Here is a tiny trained network, its code and every weight. The questions are about switching its units off for an input and a target symbol, where a switched-off unit gives its printed mean instead of its output.

import numpy as np


def w(rows, s, z=0):
    codes = np.array(rows[::2]) - 128.0
    scale = np.full(codes.shape[1], s)
    scale[-1] = z or s
    return codes * scale


def norm(h):
    return h / np.sqrt((h * h).mean(-1, keepdims=True) + 1e-5)


def f(y):
    return y / 2 * (1 + np.tanh(0.7978845608 * (y + 0.044715 * y**3)))


def softmax(a):
    e = np.exp(a - a.max(-1, keepdims=True))
    return e / e.sum(-1, keepdims=True)


def log_softmax(a):
    a = a - a.max(-1, keepdims=True)
    return a - np.log(np.exp(a).sum(-1, keepdims=True))


def net(x, mask):
    ids = ['αβγδεζηθλμξπσφψω'.index(c) for c in x.split()]
    T = len(ids)
    res = E[ids] + P[:T]
    u = 0
    for l in range(2):
        r = norm(res)
        for j in range(2):
            rows = slice(2 * j, 2 * j + 2)
            q, k, v = (r @ M[l][rows].T for M in (Q, K, V))
            z = softmax(np.where(np.tri(T) > 0, q @ k.T / 2**0.5, -1e9)) @ v
            o = O[l][rows]
            res = res + np.where(mask[u + j], z, o[:, -1]) @ o[:, :-1]
        u += 2
        y = f(norm(res) @ A[l][:, :-1].T + A[l][:, -1])
        res = res + np.where(mask[u : u + 4], y, B[l][:, -1]) @ B[l][:, :-1]
        u += 4
    return log_softmax(norm(res)[-1] @ U[:, :-1].T + U[:, -1])


Q, K, V, O, A, B = {}, {}, {}, {}, {}, {}
E = w([
[117,139,130,77,167,91,70,163,145,93,171],'α',
[111,120,199,89,153,72,73,131,183,79,150],'β',
[142,179,172,98,95,73,162,106,182,90,90],'γ',
[119,150,133,89,166,150,135,113,84,99,152],'δ',
[144,133,147,71,100,119,126,177,215,128,159],'ε',
[174,76,142,61,153,115,153,171,226,149,129],'ζ',
[117,162,138,163,5,145,96,56,146,164,122],'η',
[145,133,137,153,109,123,62,113,173,133,161],'θ',
[105,127,173,40,143,147,187,133,112,119,183],'λ',
[172,76,181,140,83,162,135,136,106,59,191],'μ',
[129,83,68,100,195,65,137,127,121,90,113],'ξ',
[60,179,168,133,143,85,193,111,152,181,173],'π',
[203,184,205,123,123,94,148,117,118,83,117],'σ',
[88,126,77,103,101,140,98,110,153,139,178],'φ',
[38,95,204,149,77,101,106,110,166,105,163],'ψ',
[110,117,160,147,97,77,103,146,28,116,123],'ω',
],0.024)
P = w([
[118,142,149,19,67,164,51,104,118,82,33],'0',
[98,141,168,93,165,123,28,54,120,82,85],'1',
[81,197,180,37,114,136,143,85,78,126,157],'2',
[106,180,138,31,115,111,124,111,84,109,173],'3',
[117,178,139,80,119,88,108,106,114,93,190],'4',
[160,127,139,44,108,49,153,143,177,94,174],'5',
[125,150,118,58,175,69,166,144,95,121,238],'6',
[131,135,129,90,184,82,173,141,112,144,254],'7',
[124,79,95,126,114,87,171,127,137,66,170],'8',
[118,79,99,172,180,78,134,177,146,72,226],'9',
[95,68,108,109,183,134,140,222,118,74,255],'10',
[94,35,109,86,153,189,158,199,172,49,183],'11',
],0.008)
Q[0] = w([
[173,99,143,218,102,185,166,135,72,252,9],'0.h1',
[153,107,150,156,110,149,124,70,79,194,114],'0.h1',
[93,85,156,164,118,217,118,163,61,254,92],'0.h2',
[106,161,161,20,87,55,133,147,143,105,200],'0.h2',
],0.0074)
K[0] = w([
[106,193,139,42,156,117,45,105,139,201,25],'0.h1',
[25,164,148,103,160,78,118,102,174,182,54],'0.h1',
[168,206,149,90,108,70,93,57,135,83,3],'0.h2',
[106,43,47,245,72,25,156,218,120,91,215],'0.h2',
],0.0048)
V[0] = w([
[7,14,193,116,127,175,211,200,93,152,135],'0.h1',
[2,60,138,118,62,32,52,112,133,94,168],'0.h1',
[133,117,254,115,177,77,116,144,56,162,46],'0.h2',
[225,159,218,176,109,47,126,194,54,125,155],'0.h2',
],0.0061)
O[0] = w([
[190,151,17,119,105,78,139,55,152,99,247,158],'0.h1',
[142,128,93,105,78,40,131,145,152,234,126,255],'0.h1',
[169,155,128,79,78,36,123,88,108,2,93,92],'0.h2',
[111,133,211,192,158,14,136,169,145,52,155,109],'0.h2',
],0.0093,0.0092)
A[0] = w([
[125,161,80,129,153,214,111,129,142,200,118,132],'0.n1',
[189,2,80,179,59,170,134,155,85,62,165,121],'0.n2',
[82,144,138,221,94,224,179,116,89,121,78,2],'0.n3',
[169,138,72,184,176,125,170,150,124,66,54,64],'0.n4',
],0.0081,0.0047)
B[0] = w([
[96,167,195,121,127,112,120,145,116,249,157,253],'0.n1',
[159,92,165,106,185,103,139,229,69,229,128,163],'0.n2',
[194,172,121,122,161,135,57,92,114,140,99,118],'0.n3',
[93,126,96,96,129,95,174,126,177,134,69,110],'0.n4',
],0.011,0.0032)
Q[1] = w([
[141,142,152,196,196,251,58,194,51,43,34],'1.h1',
[124,56,112,207,164,246,98,63,166,84,8],'1.h1',
[125,162,154,213,226,254,102,124,62,92,33],'1.h2',
[158,38,119,253,131,156,173,50,74,106,49],'1.h2',
],0.0069)
K[1] = w([
[96,227,96,97,146,126,125,60,190,134,2],'1.h1',
[134,230,102,68,130,149,116,70,130,123,75],'1.h1',
[236,206,127,102,107,176,85,51,152,139,63],'1.h2',
[132,194,187,44,149,108,53,64,111,133,95],'1.h2',
],0.0079)
V[1] = w([
[5,137,83,117,158,145,126,60,246,99,135],'1.h1',
[2,98,126,176,60,115,123,47,163,102,96],'1.h1',
[83,109,211,115,51,179,65,164,222,106,162],'1.h2',
[76,42,121,156,59,155,47,196,33,70,107],'1.h2',
],0.0076)
O[1] = w([
[68,75,118,179,178,211,140,7,196,126,116,2],'1.h1',
[132,74,143,194,166,131,222,95,121,144,132,6],'1.h1',
[136,168,45,251,124,190,129,127,158,80,173,212],'1.h2',
[175,64,86,155,101,74,77,79,105,223,152,70],'1.h2',
],0.012,0.0058)
A[1] = w([
[122,144,168,74,223,105,116,138,147,116,136,175],'1.n1',
[185,90,102,225,132,174,64,155,137,148,117,3],'1.n2',
[76,121,169,173,127,140,90,210,125,155,220,24],'1.n3',
[211,81,112,192,192,112,215,2,162,179,180,72],'1.n4',
],0.0085,0.0037)
B[1] = w([
[104,67,136,193,183,202,159,76,74,157,77,254],'1.n1',
[141,129,68,119,98,113,160,178,98,87,50,119],'1.n2',
[206,173,112,180,199,84,133,112,105,112,74,248],'1.n3',
[96,68,1,141,81,107,179,131,135,52,168,237],'1.n4',
],0.011,0.0045)
U = w([
[106,160,55,78,133,114,35,183,143,117,109,44],'α',
[102,133,139,124,166,75,70,107,211,129,97,10],'β',
[125,154,123,133,146,104,145,128,161,131,46,91],'γ',
[137,122,111,125,160,159,74,58,62,114,123,157],'δ',
[120,163,102,141,137,172,106,169,165,102,109,33],'ε',
[152,117,112,82,158,195,98,162,192,78,98,97],'ζ',
[124,132,126,161,107,163,96,127,122,136,83,186],'η',
[172,149,87,192,158,136,139,157,137,140,27,129],'θ',
[140,141,145,50,161,178,117,97,141,81,194,65],'λ',
[149,94,144,125,131,144,121,152,121,138,144,82],'μ',
[82,40,141,65,155,107,128,138,131,175,57,162],'ξ',
[43,168,149,102,167,117,185,159,136,110,77,94],'π',
[160,130,183,177,146,174,154,151,91,84,70,253],'σ',
[127,141,139,121,168,168,136,132,140,255,152,173],'φ',
[146,68,39,146,118,125,180,140,130,140,188,177],'ψ',
[148,111,148,96,97,35,164,173,103,184,148,169],'ω',
],0.0084,0.0042)

Each question gives the input, a string of symbols that net reads in full, and the target symbol t.
The units are the heads (2 rows each of Q, K, V and O) and the neurons (one row each of A and B). Each row of codes is followed by its name. A weight is (code - 128) times the scale printed after its matrix; where a second scale follows, it is the last column's (O, A, B and U).
mask holds one flag per unit, layer by layer, with each layer's heads first. A switched-off unit (its flag False) gives its mean, the last column of its rows in O or B, instead of its output. The means were averaged over made-up inputs and are rounded, as every weight is.
A unit's drop is (log p(t) with every unit on - log p(t) with that unit switched off) / (log p(t) with every unit on - log p(t) with every unit switched off).
The circuit of an input: a set's keep is (log p(t) with only the set's units on - log p(t) with every unit switched off) / (log p(t) with every unit on - log p(t) with every unit switched off). Starting from all 12 units, units are removed one at a time, each time the one whose removal leaves the highest keep (on an exact tie, the one counted first), for as long as the keep stays at least 0.8.
circuit, biggest first: the units of the circuit, biggest drop first
unit that matters most: the unit with the biggest drop
k most important neurons: the k neurons with the biggest drops, biggest first
k most important neurons of layer l: the k neurons of layer l with the biggest drops, biggest first
which heads matter: for each layer, one digit per head in row order, 1 if its drop is at least 0.15 and else 0, layers parted by /
drop of u: that unit's drop, to one decimal
input α ε α δ ω α φ λ φ ε α, target φ: unit that matters most -> 0.h2
input ψ δ σ α γ ψ σ φ β, target φ: which heads matter -> 11 / 00
input β α ξ, target ξ: circuit, biggest first -> [1.h2 1.h1]
input ψ σ φ γ ψ ε α, target ψ: which heads matter -> 00 / 10
input δ ψ ψ π π ξ φ ε, target φ: circuit, biggest first -> [0.h2 0.n1]
input α ξ α ξ π β σ α α, target σ: circuit, biggest first -> [0.h1 1.n1]
input δ ψ ζ α ψ ξ π η ζ ζ ζ, target ζ: which heads matter -> 00 / 11
input α α λ, target λ: which heads matter -> 10 / 00
input δ θ α, target θ: which heads matter -> 10 / 11
input ψ φ β ξ σ, target σ: circuit, biggest first -> [0.h1 1.h1]
input α ψ ψ λ ψ λ π, target ψ: circuit, biggest first -> [1.h1 1.n4]
input α α α θ β, target θ: circuit, biggest first -> [0.h1 1.h2 1.n3]
input φ β ω ψ φ α ξ ζ θ, target φ: circuit, biggest first -> [0.h2 1.h2 1.h1]
input ζ θ β α φ ξ ω α η ζ ξ, target ξ: circuit, biggest first -> [1.h2 1.n1]
input σ α β α ξ α α φ ξ, target φ: circuit, biggest first -> [0.h2 0.n1]
input α μ μ ω β λ ψ ω σ β ω α, target ω: circuit, biggest first -> [1.h2]
input φ ω α ζ ζ α α α β φ σ θ, target φ: 2 most important neurons -> [0.n1 1.n4]
input α μ φ, target ω: which heads matter -> 00 / 11
input α β β, target β: 3 most important neurons -> [1.n4 0.n1 1.n3]
input ζ φ ζ α ζ ξ θ λ ε α ω η, target ω: circuit, biggest first -> [1.h1]
input α ψ η ζ ψ ε β α λ, target λ: which heads matter -> 10 / 11
input ψ ψ φ ψ λ σ, target ψ: which heads matter -> 00 / 10
input ξ φ γ φ ζ, target φ: which heads matter -> 01 / 00
input δ α ω α ζ ψ λ α μ, target ω: which heads matter -> 00 / 00
input ξ σ λ ε ψ ε ζ λ ζ σ β, target σ: which heads matter -> 10 / 00
input α β ω ξ α δ ζ ψ η, target ψ: 2 most important neurons of layer 0 -> [0.n1 0.n2]
input γ δ φ α φ σ γ, target φ: circuit, biggest first -> [0.h2]
input α α ψ φ β, target ψ: drop of 1.n1 -> 0.0
